Below is a small trained network, with its code and all its weights. Each question gives an input and a target symbol and asks what happens when units are switched off, that is, made to give their printed mean instead of their output.

import numpy as np


def w(rows, s, z=0):
    codes = np.array(rows[::2]) - 128.0
    scale = np.full(codes.shape[1], s)
    scale[-1] = z or s
    return codes * scale


def f(y):
    return y / 2 * (1 + np.tanh(0.7978845608 * (y + 0.044715 * y**3)))


def softmax(a):
    e = np.exp(a - a.max(-1, keepdims=True))
    return e / e.sum(-1, keepdims=True)


def log_softmax(a):
    a = a - a.max(-1, keepdims=True)
    return a - np.log(np.exp(a).sum(-1, keepdims=True))


def net(x, mask):
    ids = ['ΘΩαβγεπσφ'.index(c) for c in x.split()]
    T = len(ids)
    res = E[ids] + P[:T]
    u = 0
    for l in range(2):
        r = res
        for j in range(3):
            rows = slice(3 * j, 3 * j + 3)
            q, k, v = (r @ M[l][rows].T for M in (Q, K, V))
            z = softmax(np.where(np.tri(T) > 0, q @ k.T / 3**0.5, -1e9)) @ v
            o = O[l][rows]
            res = res + np.where(mask[u + j], z, o[:, -1]) @ o[:, :-1]
        u += 3
        y = f(res @ A[l][:, :-1].T + A[l][:, -1])
        res = res + np.where(mask[u : u + 4], y, B[l][:, -1]) @ B[l][:, :-1]
        u += 4
    return log_softmax(res[-1] @ U[:, :-1].T + U[:, -1])


Q, K, V, O, A, B = {}, {}, {}, {}, {}, {}
E = w([
[94,212,132],'Θ',
[248,140,144],'Ω',
[187,160,93],'α',
[131,104,35],'β',
[108,10,111],'γ',
[210,50,33],'ε',
[118,112,233],'π',
[215,149,94],'σ',
[110,62,89],'φ',
],0.014)
P = w([
[59,253,78],'0',
[69,216,92],'1',
[78,185,106],'2',
[82,169,116],'3',
[87,154,125],'4',
[91,134,140],'5',
[94,121,148],'6',
[99,110,155],'7',
[102,95,164],'8',
[106,92,166],'9',
],0.0068)
Q[0] = w([
[134,99,64],'L0H1',
[155,118,147],'L0H1',
[128,117,101],'L0H1',
[95,108,129],'L0H2',
[99,183,123],'L0H2',
[64,72,135],'L0H2',
[177,191,122],'L0H3',
[141,102,87],'L0H3',
[5,96,135],'L0H3',
],0.029)
K[0] = w([
[86,153,100],'L0H1',
[170,122,103],'L0H1',
[105,139,117],'L0H1',
[89,131,128],'L0H2',
[145,160,154],'L0H2',
[46,127,112],'L0H2',
[202,172,143],'L0H3',
[129,142,68],'L0H3',
[2,105,160],'L0H3',
],0.027)
V[0] = w([
[176,145,153],'L0H1',
[137,94,84],'L0H1',
[80,115,107],'L0H1',
[112,83,104],'L0H2',
[188,133,138],'L0H2',
[111,50,86],'L0H2',
[156,115,162],'L0H3',
[94,96,254],'L0H3',
[24,149,121],'L0H3',
],0.0069)
O[0] = w([
[116,89,122,129],'L0H1',
[138,158,86,73],'L0H1',
[139,171,140,134],'L0H1',
[181,159,100,55],'L0H2',
[103,113,93,148],'L0H2',
[218,177,65,6],'L0H2',
[113,167,116,78],'L0H3',
[1,152,125,2],'L0H3',
[89,37,153,192],'L0H3',
],0.007,0.0018)
A[0] = w([
[191,81,164,17],'L0N1',
[8,95,66,208],'L0N2',
[52,168,130,47],'L0N3',
[197,137,234,255],'L0N4',
],0.015,0.0016)
B[0] = w([
[3,78,115,153],'L0N1',
[206,195,131,255],'L0N2',
[64,68,119,213],'L0N3',
[138,176,147,164],'L0N4',
],0.018,0.008)
Q[1] = w([
[214,23,134],'L1H1',
[53,110,159],'L1H1',
[168,136,241],'L1H1',
[56,234,64],'L1H2',
[151,168,65],'L1H2',
[167,212,166],'L1H2',
[67,177,28],'L1H3',
[126,214,66],'L1H3',
[142,116,4],'L1H3',
],0.012)
K[1] = w([
[229,34,195],'L1H1',
[91,78,117],'L1H1',
[116,169,246],'L1H1',
[23,22,78],'L1H2',
[111,55,242],'L1H2',
[60,170,173],'L1H2',
[157,48,237],'L1H3',
[185,135,170],'L1H3',
[158,42,104],'L1H3',
],0.013)
V[1] = w([
[197,168,101],'L1H1',
[59,91,152],'L1H1',
[153,142,117],'L1H1',
[183,100,126],'L1H2',
[178,12,174],'L1H2',
[177,151,106],'L1H2',
[240,52,254],'L1H3',
[133,123,136],'L1H3',
[94,147,86],'L1H3',
],0.0075)
O[1] = w([
[67,126,89,190],'L1H1',
[185,129,166,70],'L1H1',
[101,128,111,150],'L1H1',
[161,100,141,85],'L1H2',
[163,35,159,2],'L1H2',
[155,136,129,134],'L1H2',
[182,77,255,57],'L1H3',
[132,125,140,122],'L1H3',
[112,147,95,147],'L1H3',
],0.0092,0.0045)
A[1] = w([
[65,25,141,48],'L1N1',
[133,2,114,125],'L1N2',
[165,147,88,2],'L1N3',
[44,126,144,132],'L1N4',
],0.017,0.0059)
B[1] = w([
[66,253,117,149],'L1N1',
[204,49,173,182],'L1N2',
[113,167,194,171],'L1N3',
[101,86,126,255],'L1N4',
],0.027,0.0048)
U = w([
[130,108,9,247],'Θ',
[169,203,99,200],'Ω',
[140,134,111,25],'α',
[128,127,122,102],'β',
[132,132,118,28],'γ',
[180,95,106,255],'ε',
[108,134,217,55],'π',
[137,134,106,21],'σ',
[138,132,121,13],'φ',
],0.012,0.0049)

Each question gives the input, a string of symbols that net reads in full, and the target symbol t.
The units are the heads (3 rows each of Q, K, V and O) and the neurons (one row each of A and B). Each row of codes is followed by its name. A weight is (code - 128) times the scale printed after its matrix; where a second scale follows, it is the last column's (O, A, B and U).
mask holds one flag per unit, layer by layer, with each layer's heads first. A switched-off unit (its flag False) gives its mean, the last column of its rows in O or B, instead of its output. The means were averaged over made-up inputs and are rounded, as every weight is.
A unit's drop is (log p(t) with every unit on - log p(t) with that unit switched off) / (log p(t) with every unit on - log p(t) with every unit switched off).
top k neurons: the k neurons with the biggest drops, biggest first
top k neurons in layer l: the k neurons of layer l with the biggest drops, biggest first
which heads matter: for each layer, one digit per head in row order, 1 if its drop is at least 0.15 and else 0, layers parted by /
drop when u is switched off: that unit's drop, to one decimal
input φ β Θ φ π ε φ β α, target Ω: which heads matter	111 / 000
input π Θ Θ Θ Ω Θ β σ, target Ω: top 3 neurons	[L0N3, L1N4, L0N4]
input π γ α π γ γ, target ε: top 2 neurons	[L0N4, L0N2]
input Ω ε β, target Ω: top 4 neurons	[L0N3, L0N1, L1N3, L1N4]
input π Θ φ φ γ β γ Ω, target Ω: top 3 neurons in layer 0	[L0N3, L0N4, L0N2]
input Ω Θ Ω Θ γ Θ β φ, target Ω: top 3 neurons	[L0N2, L0N3, L1N4]
input Ω β Θ Θ β β ε, target ε: top neuron	[L1N2]
input γ Ω γ π Θ φ, target Ω: top 2 neurons	[L0N2, L1N4]
input Θ Θ Θ Θ Ω σ, target Ω: top 2 neurons in layer 0	[L0N3, L0N1]
input Θ φ Θ Ω β π Θ ε Θ π, target Θ: which heads matter	001 / 001
input β Ω Ω φ π Θ Θ γ α π, target Θ: top 2 neurons in layer 1	[L1N4, L1N3]
input Θ ε γ Ω γ Θ β, target Ω: top 2 neurons	[L0N1, L0N3]
input Θ β π α Θ Ω Θ Θ β β, target ε: top 3 neurons	[L0N2, L1N2, L0N3]
input σ β ε Θ β β, target ε: top 2 neurons in layer 0	[L0N2, L0N4]
input Ω Ω φ ε, target ε: which heads matter	000 / 010
input Θ Ω Θ Θ σ β π Θ Ω, target Θ: top 4 neurons	[L0N1, L0N2, L0N3, L1N3]
input π β Θ α σ γ, target Ω: top 2 neurons	[L0N2, L1N4]
input ε γ ε Θ Θ Θ Θ, target Θ: top 3 neurons in layer 1	[L1N3, L1N2, L1N4]
input β α Θ Θ β σ σ γ, target Ω: top 3 neurons	[L0N2, L0N3, L1N4]
input β α β γ Θ Θ Θ Θ Θ, target Θ: top neuron	[L1N3]
input β Θ β ε Θ α γ Θ γ Ω, target Ω: top 3 neurons	[L0N3, L0N4, L1N4]
input π Ω σ Ω Θ σ Ω, target Θ: drop when L1N3 is switched off	0.7
